Below is a small trained network, with its code and all its weights. Each question gives an input and a class and asks what happens when units are switched off, that is, made to give their printed mean instead of their output.

import numpy as np


def w(rows, s, z=0):
    codes = np.array(rows[::2]) - 128.0
    scale = np.full(codes.shape[1], s)
    scale[-1] = z or s
    return codes * scale


def f(y):
    return np.maximum(y, 0)


def log_softmax(a):
    a = a - a.max(-1, keepdims=True)
    return a - np.log(np.exp(a).sum(-1, keepdims=True))


def net(x, mask):
    res = np.array(x, float).reshape(1, 5) / 4 @ E
    y = f(res @ A[0][:, :-1].T + A[0][:, -1])
    res = res + np.where(mask, y, B[0][:, -1]) @ B[0][:, :-1]
    return log_softmax(res[-1] @ U[:, :-1].T + U[:, -1])


A, B = {}, {}
E = w([
[125,131,126,129,124,124,132,130,127,127,126],'x0',
[107,248,39,125,74,255,158,47,70,22,70],'x1',
[128,123,124,129,120,122,131,129,128,129,123],'x2',
[149,144,187,250,119,154,78,176,170,156,50],'x3',
[127,132,127,129,128,129,130,128,127,127,130],'x4',
],0.0065)
A[0] = w([
[122,111,79,29,103,143,155,93,104,108,147,117],'n0',
[116,150,97,130,115,180,123,109,108,99,98,29],'n1',
[125,152,105,128,116,169,128,106,119,106,109,12],'n2',
[125,146,105,56,115,153,130,111,118,117,179,17],'n3',
[132,138,132,254,99,189,115,132,132,124,60,146],'n4',
[133,161,97,125,104,201,146,92,116,101,89,2],'n5',
],0.02,0.00081)
B[0] = w([
[139,255,111,124,191,240,153,92,106,78,46,222],'n0',
[87,66,200,159,127,9,118,226,177,191,161,213],'n1',
[116,11,135,144,84,92,93,146,119,118,210,196],'n2',
[107,192,98,72,167,189,163,94,133,92,52,192],'n3',
[107,254,56,3,214,235,211,45,80,51,71,248],'n4',
[183,15,158,201,43,33,61,153,153,213,202,238],'n5',
],0.0055,0.015)
U = w([
[120,236,92,91,155,184,152,73,104,58,58,253],'0',
[136,2,175,158,110,75,99,168,159,199,176,3],'1',
],0.0082,0.0011)

Each question gives the input, the list of numbers given to net, and the class t.
The units are the neurons (one row each of A and B). Each row of codes is followed by its name. A weight is (code - 128) times the scale printed after its matrix; where a second scale follows, it is the last column's (A, B and U).
mask holds one flag per neuron, in row order. A switched-off neuron (its flag False) gives its mean, the last column of its row in B, instead of its output. The means were averaged over made-up inputs and are rounded, as every weight is.
A unit's drop is (log p(t) with every unit on - log p(t) with that unit switched off) / (log p(t) with every unit on - log p(t) with every unit switched off).
The circuit of an input: a set's keep is (log p(t) with only the set's units on - log p(t) with every unit switched off) / (log p(t) with every unit on - log p(t) with every unit switched off). Starting from all 6 units, units are removed one at a time, each time the one whose removal leaves the highest keep (on an exact tie, the one counted first), for as long as the keep stays at least 0.8.
units of the circuit, in order: the units of the circuit, biggest drop first
k most important neurons: the k neurons with the biggest drops, biggest first
drop of u: that unit's drop, to one decimal
input [2,5,3,-4,4], class 1: 3 most important neurons => [n5 n4 n1]
input [8,-6,-3,7,-7], class 0: units of the circuit, in order => [n5]
input [2,5,-3,-4,-6], class 1: 2 most important neurons => [n5 n4]
input [8,2,-3,0,-8], class 1: 2 most important neurons => [n4 n0]
input [-1,7,2,0,-4], class 1: 2 most important neurons => [n5 n1]
input [-1,-5,-3,-5,8], class 0: 2 most important neurons => [n5 n1]
input [-1,-6,-6,7,-7], class 0: 2 most important neurons => [n5 n4]
input [1,-4,8,-4,5], class 0: 2 most important neurons => [n5 n1]
input [3,7,-5,6,3], class 1: 4 most important neurons => [n5 n1 n2 n0]
input [-4,8,2,-7,-2], class 1: 4 most important neurons => [n5 n1 n4 n2]
input [-5,-5,-4,5,-4], class 0: 3 most important neurons => [n5 n1 n2]
input [-2,7,5,3,-8], class 1: drop of n5 => 0.7
input [-7,-7,8,8,-5], class 0: drop of n5 => 0.2
input [-3,-6,2,-8,5], class 0: drop of n1 => 0.0
input [-5,3,-3,1,5], class 1: drop of n5 => 0.1
